Below is a small trained network, with its code and all its weights. Each question gives an input and a target symbol and asks what happens when units are switched off, that is, made to give their printed mean instead of their output.

import numpy as np


def w(rows, s, z=0):
    codes = np.array(rows[::2]) - 128.0
    scale = np.full(codes.shape[1], s)
    scale[-1] = z or s
    return codes * scale


def f(y):
    return y / 2 * (1 + np.tanh(0.7978845608 * (y + 0.044715 * y**3)))


def softmax(a):
    e = np.exp(a - a.max(-1, keepdims=True))
    return e / e.sum(-1, keepdims=True)


def log_softmax(a):
    a = a - a.max(-1, keepdims=True)
    return a - np.log(np.exp(a).sum(-1, keepdims=True))


def net(x, mask):
    ids = ['αγδζηθλμπτφψω'.index(c) for c in x.split()]
    T = len(ids)
    res = E[ids] + P[:T]
    q, k, v = (res @ M[0].T for M in (Q, K, V))
    z = softmax(np.where(np.tri(T) > 0, q @ k.T / 3**0.5, -1e9)) @ v
    res = res + np.where(mask[0], z, O[0][:, -1]) @ O[0][:, :-1]
    y = f(res @ A[0][:, :-1].T + A[0][:, -1])
    res = res + np.where(mask[1:9], y, B[0][:, -1]) @ B[0][:, :-1]
    return log_softmax(res[-1] @ U[:, :-1].T + U[:, -1])


Q, K, V, O, A, B = {}, {}, {}, {}, {}, {}
E = w([
[145,180,43],'α',
[150,209,66],'γ',
[222,173,227],'δ',
[112,164,136],'ζ',
[245,60,79],'η',
[159,123,240],'θ',
[140,88,63],'λ',
[140,254,153],'μ',
[205,175,67],'π',
[85,142,120],'τ',
[105,153,71],'φ',
[147,187,212],'ψ',
[53,232,148],'ω',
],0.0085)
P = w([
[41,52,130],'0',
[254,198,165],'1',
[240,198,132],'2',
[237,208,132],'3',
[237,218,118],'4',
[240,218,115],'5',
[241,228,101],'6',
[249,229,107],'7',
[250,235,95],'8',
],0.0049)
Q[0] = w([
[15,12,75],'head 1',
[230,254,103],'head 1',
[108,214,86],'head 1',
],0.0076)
K[0] = w([
[230,178,154],'head 1',
[2,25,151],'head 1',
[131,33,118],'head 1',
],0.0086)
V[0] = w([
[246,167,122],'head 1',
[197,167,25],'head 1',
[174,195,224],'head 1',
],0.011)
O[0] = w([
[40,44,221,221],'head 1',
[1,54,100,247],'head 1',
[131,167,243,98],'head 1',
],0.009,0.0012)
A[0] = w([
[41,124,198,244],'neuron 1',
[162,177,132,113],'neuron 2',
[192,185,108,170],'neuron 3',
[156,137,237,181],'neuron 4',
[130,205,176,113],'neuron 5',
[1,200,115,255],'neuron 6',
[207,21,143,248],'neuron 7',
[102,171,184,170],'neuron 8',
],0.0078,0.004)
B[0] = w([
[44,103,195,208],'neuron 1',
[197,168,130,177],'neuron 2',
[194,153,102,252],'neuron 3',
[155,47,200,231],'neuron 4',
[171,180,217,187],'neuron 5',
[24,211,68,206],'neuron 6',
[122,1,32,225],'neuron 7',
[106,132,226,179],'neuron 8',
],0.0068,0.0044)
U = w([
[125,55,207,79],'α',
[154,136,178,67],'γ',
[42,97,135,153],'δ',
[71,180,122,117],'ζ',
[200,109,168,112],'η',
[174,167,52,112],'θ',
[78,134,72,223],'λ',
[154,207,113,3],'μ',
[161,132,50,122],'π',
[108,139,172,167],'τ',
[149,157,88,97],'φ',
[205,1,34,159],'ψ',
[59,41,95,247],'ω',
],0.0071,0.0021)

Each question gives the input, a string of symbols that net reads in full, and the target symbol t.
The units are the heads (3 rows each of Q, K, V and O) and the neurons (one row each of A and B). Each row of codes is followed by its name. A weight is (code - 128) times the scale printed after its matrix; where a second scale follows, it is the last column's (O, A, B and U).
mask holds one flag per unit, heads first, then neurons. A switched-off unit (its flag False) gives its mean, the last column of its rows in O or B, instead of its output. The means were averaged over made-up inputs and are rounded, as every weight is.
A unit's drop is (log p(t) with every unit on - log p(t) with that unit switched off) / (log p(t) with every unit on - log p(t) with every unit switched off).
The circuit of an input: a set's keep is (log p(t) with only the set's units on - log p(t) with every unit switched off) / (log p(t) with every unit on - log p(t) with every unit switched off). Starting from all 9 units, units are removed one at a time, each time the one whose removal leaves the highest keep (on an exact tie, the one counted first), for as long as the keep stays at least 0.8.
circuit, biggest first: the units of the circuit, biggest drop first
k most important neurons: the k neurons with the biggest drops, biggest first
drop of u: that unit's drop, to one decimal
input δ ψ θ λ ζ, target α: circuit, biggest first : [head 1; neuron 4]
input θ δ ω, target η: circuit, biggest first : [head 1; neuron 4; neuron 5]
input ω η ψ λ θ μ, target μ: 2 most important neurons : [neuron 7; neuron 5]
input θ π γ, target η: circuit, biggest first : [head 1; neuron 6; neuron 5]
input π η ζ δ η τ, target δ: 2 most important neurons : [neuron 1; neuron 6]
input τ ω η γ, target θ: circuit, biggest first : [head 1; neuron 3]
input η α π δ ζ τ, target δ: most important neuron : [neuron 1]
input γ η π θ θ, target α: 2 most important neurons : [neuron 4; neuron 1]
input θ ζ θ, target η: drop of head 1 : 0.9
input δ μ τ γ ψ, target α: drop of neuron 7 : 0.0
input δ π η η, target α: drop of neuron 6 : 0.1
